(in the rows, 128 means zero)
Here are made-up elements, facts about them, and rows of numbers that follow some of those facts. Name the element behind each unnamed row.

How the elements are related:
(10) {Π=b, θ=d}
(1003) {Π=a, θ=c, Σ=(98)}
(1011) {Π=b, θ=c}
(102) {Π=b, θ=e}
(1022) {Π=b, θ=d}
(1057) {Π=a, θ=d, Σ=(1011)}
(1081) {Π=b, θ=e}
(1094) {Π=b, θ=e}
(1101) {Π=a, θ=c}
(1103) {Π=b, θ=e, Σ=(815)}
(1107) {Π=b, θ=f, Σ=(98) (1122) (59)}
(1119) {Π=a, θ=c, Σ=(821) (98)}
(1122) {Π=a, θ=c, Σ=(286)}
(1123) {Π=b, θ=d}
(1124) {Π=b, θ=f, Σ=(1237) (1022)}
(1135) {Π=a, θ=c, Σ=(719)}
(1138) {Π=a, θ=e}
(1150) {Π=a, θ=c}
(1153) {Π=b, θ=c, Σ=(98) (1057)}
(1171) {Π=a, θ=d, Σ=(10) (98)}
(1172) {Π=a, θ=c, Σ=(436) (3)}
(1179) {Π=b, θ=c, Σ=(209)}
(1182) {Π=a, θ=d, Σ=(1237) (98)}
(1202) {Π=a, θ=c, Σ=(98)}
(1213) {Π=a, θ=d, Σ=(436)}
(1216) {Π=b, θ=c}
(1218) {Π=b, θ=f}
(1227) {Π=b, θ=f, Σ=(912) (490)}
(1237) {Π=b, θ=e, Σ=(1011)}
(1247) {Π=a, θ=e, Σ=(511) (3)}
(1255) {Π=a, θ=f, Σ=(436) (102)}
(127) {Π=b, θ=f, Σ=(98)}
(137) {Π=b, θ=c, Σ=(1124)}
(164) {Π=a, θ=f, Σ=(83)}
(169) {Π=b, θ=c, Σ=(1011)}
(199) {Π=a, θ=c}
(209) {Π=b, θ=c, Σ=(604) (98)}
(210) {Π=a, θ=d, Σ=(490) (33)}
(212) {Π=a, θ=f, Σ=(713) (797) (1057)}
(224) {Π=b, θ=d, Σ=(3)}
(233) {Π=b, θ=f, Σ=(545)}
(242) {Π=a, θ=f, Σ=(604)}
(264) {Π=a, θ=e, Σ=(1213) (212)}
(277) {Π=a, θ=f}
(279) {Π=a, θ=c, Σ=(821)}
(286) {Π=a, θ=d}
(3) {Π=a, θ=f, Σ=(98)}
(304) {Π=b, θ=f, Σ=(1216)}
(306) {Π=a, θ=f, Σ=(545) (490)}
(309) {Π=a, θ=d}
(314) {Π=b, θ=e, Σ=(490)}
(315) {Π=a, θ=c, Σ=(3)}
(33) {Π=b, θ=c}
(336) {Π=a, θ=c, Σ=(1182)}
(374) {Π=a, θ=e, Σ=(1101) (286)}
(381) {Π=a, θ=d, Σ=(490) (654)}
(409) {Π=b, θ=c, Σ=(98)}
(418) {Π=b, θ=f, Σ=(1119)}
(426) {Π=a, θ=c, Σ=(844)}
(431) {Π=a, θ=f, Σ=(3) (815)}
(436) {Π=b, θ=c, Σ=(797) (490) (942) (169)}
(438) {Π=b, θ=c, Σ=(98)}
(454) {Π=a, θ=d}
(46) {Π=b, θ=c}
(465) {Π=b, θ=e, Σ=(306) (3) (431)}
(479) {Π=a, θ=d, Σ=(648)}
(482) {Π=a, θ=d, Σ=(815) (493) (98) (315)}
(483) {Π=a, θ=f, Σ=(10) (1003) (127)}
(490) {Π=a, θ=d}
(493) {Π=a, θ=c}
(511) {Π=a, θ=c, Σ=(98)}
(53) {Π=b, θ=f, Σ=(860)}
(537) {Π=a, θ=c, Σ=(1123) (336)}
(538) {Π=b, θ=c, Σ=(860) (545) (286)}
(545) {Π=b, θ=e, Σ=(860) (3)}
(547) {Π=a, θ=d, Σ=(821) (860) (315)}
(550) {Π=b, θ=d}
(572) {Π=a, θ=e, Σ=(550) (98)}
(574) {Π=b, θ=c, Σ=(199) (304) (83)}
(578) {Π=b, θ=c, Σ=(844)}
(589) {Π=b, θ=c, Σ=(279) (102)}
(59) {Π=a, θ=f, Σ=(545)}
(604) {Π=a, θ=c, Σ=(860) (912)}
(627) {Π=a, θ=c, Σ=(511)}
(648) {Π=b, θ=e, Σ=(1011)}
(654) {Π=a, θ=c, Σ=(98) (102)}
(660) {Π=b, θ=e, Σ=(815) (98)}
(663) {Π=b, θ=c, Σ=(1011)}
(665) {Π=b, θ=c, Σ=(550) (102)}
(684) {Π=b, θ=c, Σ=(1011)}
(693) {Π=a, θ=e, Σ=(860)}
(713) {Π=a, θ=d, Σ=(1124) (490)}
(719) {Π=a, θ=c}
(736) {Π=a, θ=f, Σ=(604)}
(758) {Π=b, θ=c, Σ=(3)}
(769) {Π=b, θ=f, Σ=(660) (98)}
(779) {Π=b, θ=f, Σ=(604) (1081)}
(788) {Π=b, θ=d}
(797) {Π=a, θ=d, Σ=(98)}
(815) {Π=b, θ=d, Σ=(438) (98) (102)}
(819) {Π=b, θ=c, Σ=(550) (279)}
(821) {Π=b, θ=c, Σ=(490) (98)}
(83) {Π=b, θ=e}
(843) {Π=a, θ=d, Σ=(1124) (490)}
(844) {Π=b, θ=d}
(848) {Π=a, θ=e, Σ=(912) (788) (286)}
(860) {Π=a, θ=f}
(872) {Π=b, θ=c, Σ=(98) (654)}
(89) {Π=b, θ=d}
(909) {Π=b, θ=e, Σ=(98)}
(912) {Π=a, θ=d, Σ=(490)}
(919) {Π=b, θ=c, Σ=(98)}
(922) {Π=a, θ=f, Σ=(465) (1122)}
(942) {Π=a, θ=c, Σ=(1119)}
(946) {Π=b, θ=c, Σ=(1119)}
(951) {Π=a, θ=d, Σ=(309) (490)}
(963) {Π=a, θ=f, Σ=(169)}
(972) {Π=b, θ=f, Σ=(1101) (483)}
(98) {Π=a, θ=d}
(99) {Π=b, θ=e, Σ=(98)}

Named rows:
(482): [125 107 127 131 122 120 135 147 121 118 138 125 148 139 211 122 122 125
 122 134 125 126 125 130 135 127 125 136 148 128 114 120 123 128 128 120
 146 117 117 118 143 114 131 121 145 113 128 124]
(963): [120 107 126 138 121 124 127 150 119 125 123 151 120 129 202 124 110 123
 148 122 125 135 125 139 158 123 124 120 145 135  84 119 124 127 125 119
 124 118 144 117 133 118 125 127 143 101 128 124]
(719): [119 108 126 124 122 121 132 124 118 149 145 140 140 114 216 122 127 126
 134 148 127 140 136 132 115 123 122 134 142 121 113 118 123 135 125 122
 123 115 147 122 145 111 125 126 136 107 127 124]
(1138): [123 116 128 134 122 127 140 133 118 132 143 140 137 122 182 126 122 132
 168 133 125 123 130 125 112 118 125 121 151 124  75 119 122 132 133 120
 122 115 139 121 143 115 120 125 128 119 127 124]
(693): [119 127 127 148 122 124 134 128 119 126 145 137 134 115 178 125 125 131
 185 153 126 127 124 130 137 121 125 120 140 127  81 118 123 131 130 118
 125 116 120 121 127 115 125 124 144 114 129 124]
(574): [122 124 149 120 136 167 120 109 136 123 126 120 122 126  80 130 137 126
 114 113 124 125 124 120 112 123 127 145 115 121 111 138 141 121 122 121
 120 145 147 119 112 151 129 133 111 166 129 134]
(819): [121 142 129 120 138 137 120 112 135 131 123 120 121 139  59 129 129 134
 115 118 125 126 126 122 108 142 130 132 115 125 149 143 138 123 124 138
 128 135 122 131 119 155 128 139 109 159 129 134]
(1153): [124 136 130 120 137 136 118 112 129 122 121 120 120 140  50 127 137 126
 114 123 129 127 125 123 107 143 128 134 112 127 135 137 137 123 123 130
 121 129 121 133 109 150 129 137 108 157 130 139]
(660): [133 167 129 123 130 121 119 109 139 121 122 121 119 157  41 154 139 128
 114 115 130 126 125 119 106 130 135 121 113 131 119 128 127 125 134 142
 122 128 117 139 108 153 122 128 108 161 128 131]
(946): [123 148 128 121 137 139 119 112 134 129 121 121 119 136  52 128 135 132
 117 120 127 124 125 122 108 141 129 133 113 125 157 146 137 124 124 137
 127 135 118 132 119 156 129 137 110 155 128 136]
(490): [127 109 128 122 122 122 169 184 118 125 123 125 146 111 167 122 124 126
 151 118 126 131 145 132 165 115 130 125 148 128 186 121 122 143 138 120
 147 115 122 120 121 114 124 122 157 103 125 124]
(779): [133 152 127 129 133 137 119 113 147 121 118 121 119 119  49 130 116 130
 114 113 134 125 126 122 108 135 133 120 115 136 131 136 135 122 125 152
 124 170 137 148 106 126 125 131 109 134 128 126]
(418): [129 148 125 126 134 136 120 112 140 127 120 120 119 146  47 136 120 124
 112 110 128 127 125 123 108 137 133 119 113 135 137 133 136 124 128 149
 122 164 129 158 112 130 125 130 108 135 128 127]
(46): [134 134 130 120 137 140 118 109 143 129 124 119 118 124  55 124 139 133
 114 115 125 132 126 120 111 136 127 138 114 124 140 140 134 123 126 121
 123 143 146 123 114 144 136 134 108 155 128 131]
(1103): [125 165 126 126 130 116 121 109 141 123 121 120 121 158  44 155 135 132
 110 114 131 126 127 119 108 131 136 120 113 130 113 126 128 122 134 141
 120 126 116 139 114 150 124 130 109 167 127 131]
(1107): [125 153 127 133 133 140 120 112 140 121 121 120 119 134  50 131 121 123
 114 113 128 125 126 122 108 143 129 120 112 136 123 139 133 122 124 147
 120 162 125 158 110 131 127 126 107 130 129 126]
(10): [145 133 125 121 136 136 121 121 129 117 121 122 122 142  39 128 149 121
 112 113 128 127 132 120 107 132 134 131 112 129 192 148 127 124 136 147
 126 127 119 145 112 142 123 123 109 136 129 127]
(212): [119 109 126 143 122 123 124 146 120 130 121 147 124 129 206 121 109 124
 142 123 125 133 125 139 174 123 125 122 144 135  91 120 125 129 126 119
 123 117 132 119 152 117 123 124 147 102 128 124]
(1213): [120 107 128 122 122 122 152 162 120 121 129 128 140 125 195 121 119 127
 133 119 125 128 130 131 147 120 128 133 152 130 133 117 123 133 132 117
 145 115 121 121 124 115 126 124 148 110 126 124]
(102): [169 172 128 120 130 123 121 110 144 131 118 122 119 144  49 152 143 127
 111 111 129 125 140 120 106 123 138 119 112 128 160 131 126 123 141 142
 122 133 119 133 113 146 139 130 108 146 127 132]
(1202): [123 112 127 134 121 118 129 119 120 139 139 134 135 126 224 124 125 126
 122 165 125 124 127 138 158 130 123 129 138 123 115 117 123 128 125 119
 132 116 118 120 178 111 125 125 150 108 129 125]

Name these rows:
No name comes twice in this set of rows, the named rows included.
[179 123 128 121 137 125 121 121 141 121 125 120 127 136  41 122 135 140
 109 114 130 147 133 118 112 134 134 136 114 130 179 141 125 123 136 132
 121 135 160 132 108 124 124 126 109 149 128 124] : (844)
[118 108 126 140 122 121 125 157 118 138 129 144 130 121 212 123 111 122
 149 123 126 138 126 134 126 123 123 121 143 129  91 117 123 136 129 120
 121 120 157 119 141 117 126 124 132 100 127 124] : (277)
[137 167 127 124 131 115 119 109 144 122 123 120 119 130  45 154 123 148
 112 112 143 127 125 118 106 124 143 119 113 131 114 128 131 123 131 149
 127 132 123 134 110 139 129 136 108 168 129 132] : (314)
[154 134 128 119 136 137 122 110 133 126 120 120 119 122  44 123 150 123
 111 115 130 139 141 123 107 128 129 132 113 127 165 136 136 124 127 124
 123 134 135 123 108 133 180 137 108 137 131 141] : (1011)
[135 132 126 118 138 126 121 110 148 134 139 120 121 132  54 123 127 150
 114 118 125 143 127 119 110 147 126 138 113 124 133 139 131 121 123 123
 122 141 157 122 111 141 130 139 109 162 130 128] : (578)
[119 110 127 128 122 124 122 116 117 151 168 141 141 119 227 124 118 140
 127 161 125 150 129 129 108 131 121 135 144 122  95 118 122 129 124 120
 125 115 152 122 164 116 124 128 138 119 127 124] : (426)
[143 126 139 116 135 172 122 112 140 129 122 119 120 118  59 128 151 124
 112 113 127 123 127 121 112 121 126 138 113 121 143 140 139 122 127 122
 121 147 150 119 108 150 143 132 110 151 128 133] : (1216)

Now the same elements, written a new way:
Some elements and their rows:
(431): [ 46 141  97 151 101 152 122 179 152  96 123 135  94 144]
(545): [ 65 138 131 156  85 113  99 117 116 113  95 122 162 148]
(164): [ 48 131 109 150 107 133 103 189 157  69 119 140  82 146]
(286): [ 47 141 105 156 100 147 118 175 156  93  90 121 101 111]
(374): [ 62 134 107 153  75 141 118 170 147  89 140 117  87 120]
(819): [ 72 132 126 140 101 126  96 104 123 111 139 141 185 130]
(919): [ 71 133 122 138 102 129  96 104 122 118 135 139 187 131]
(1218): [ 58 138 116 148 113  96  99 129 114 100  79 147 135 156]
(169): [ 76 136 118 132 117 111  94  94 136 108 115 133 187 136]
(1213): [ 54 144  96 149  97 139 120 174 162  92 120 126  99 142]
(1150): [ 67 125 102 133 106 149 104 161 159  83 141 127 113  83]
(663): [ 79 136 116 131 112 107  97  97 134 104 130 138 181 138]
(736): [ 48 145 107 156 100 142 127 172 152  86 121 134  89 128]
(604): [ 62 134 116 143 103 162 115 151 163  90 141 122 131  78]
(315): [ 62 129 104 137  99 171 111 158 161 100 146 124 135  95]
(843): [ 55 145 100 149  98 128 126 169 162  85 131 130  96 143]
(490): [ 47 144 102 153 107 149 117 172 167  95  85 117 117 121]
(381): [ 51 143 100 152  91 140 124 173 155  91 136 131  93 144]
(314): [ 70 141 130 154  84 101 103 113 121 104 112 124 156 158]
(493): [ 61 128 101 137 102 170 107 159 162 100 144 123 135  96]
(1182): [ 52 143  90 145  97 139 120 173 160  97 125 128  98 151]

Which element is each row?
No name comes twice in this set of rows, the named rows included.
[ 54 145  98 149 100 133 123 167 163  86 121 127 100 142] : (713)
[ 48 141  93 149  96 149 119 176 158 100 117 127 105 143] : (797)
[ 59 147 112 147 118  95 107 116 128 105  80 141 154 174] : (1124)
[ 72 136 124 138 108 120  96 100 130 111 129 135 194 132] : (436)
[ 51 145  94 146 104 138 123 169 161  90 125 134  95 151] : (212)
[ 43 141  95 150 106 160 118 179 158 102  99 127 107 135] : (3)
[ 56 147 128 160 103 102 111 119 115 101  98 147 146 157] : (779)
[ 54 133 132 151 116  98  86 135 120  87  83 149 143 172] : (304)
[ 54 135  93 146  99 130 113 183 153  83 108 130  85 125] : (454)
[ 54 143  87 142 105 130 119 169 167  91 109 125 101 148] : (1057)
[ 57 144 125 158 103 102 106 120 119 106  78 136 159 144] : (788)
[ 61 137 112 156  76 143 119 168 152  88 136 114  94 118] : (693)
[ 48 143  95 147 101 144 123 175 155  93 130 137  91 152] : (1255)
[ 66 131  96 130 105 157 110 153 167  95 154 124 132 106] : (336)
[ 42 143 104 156 111 153 121 174 157  93  89 125 104 117] : (860)

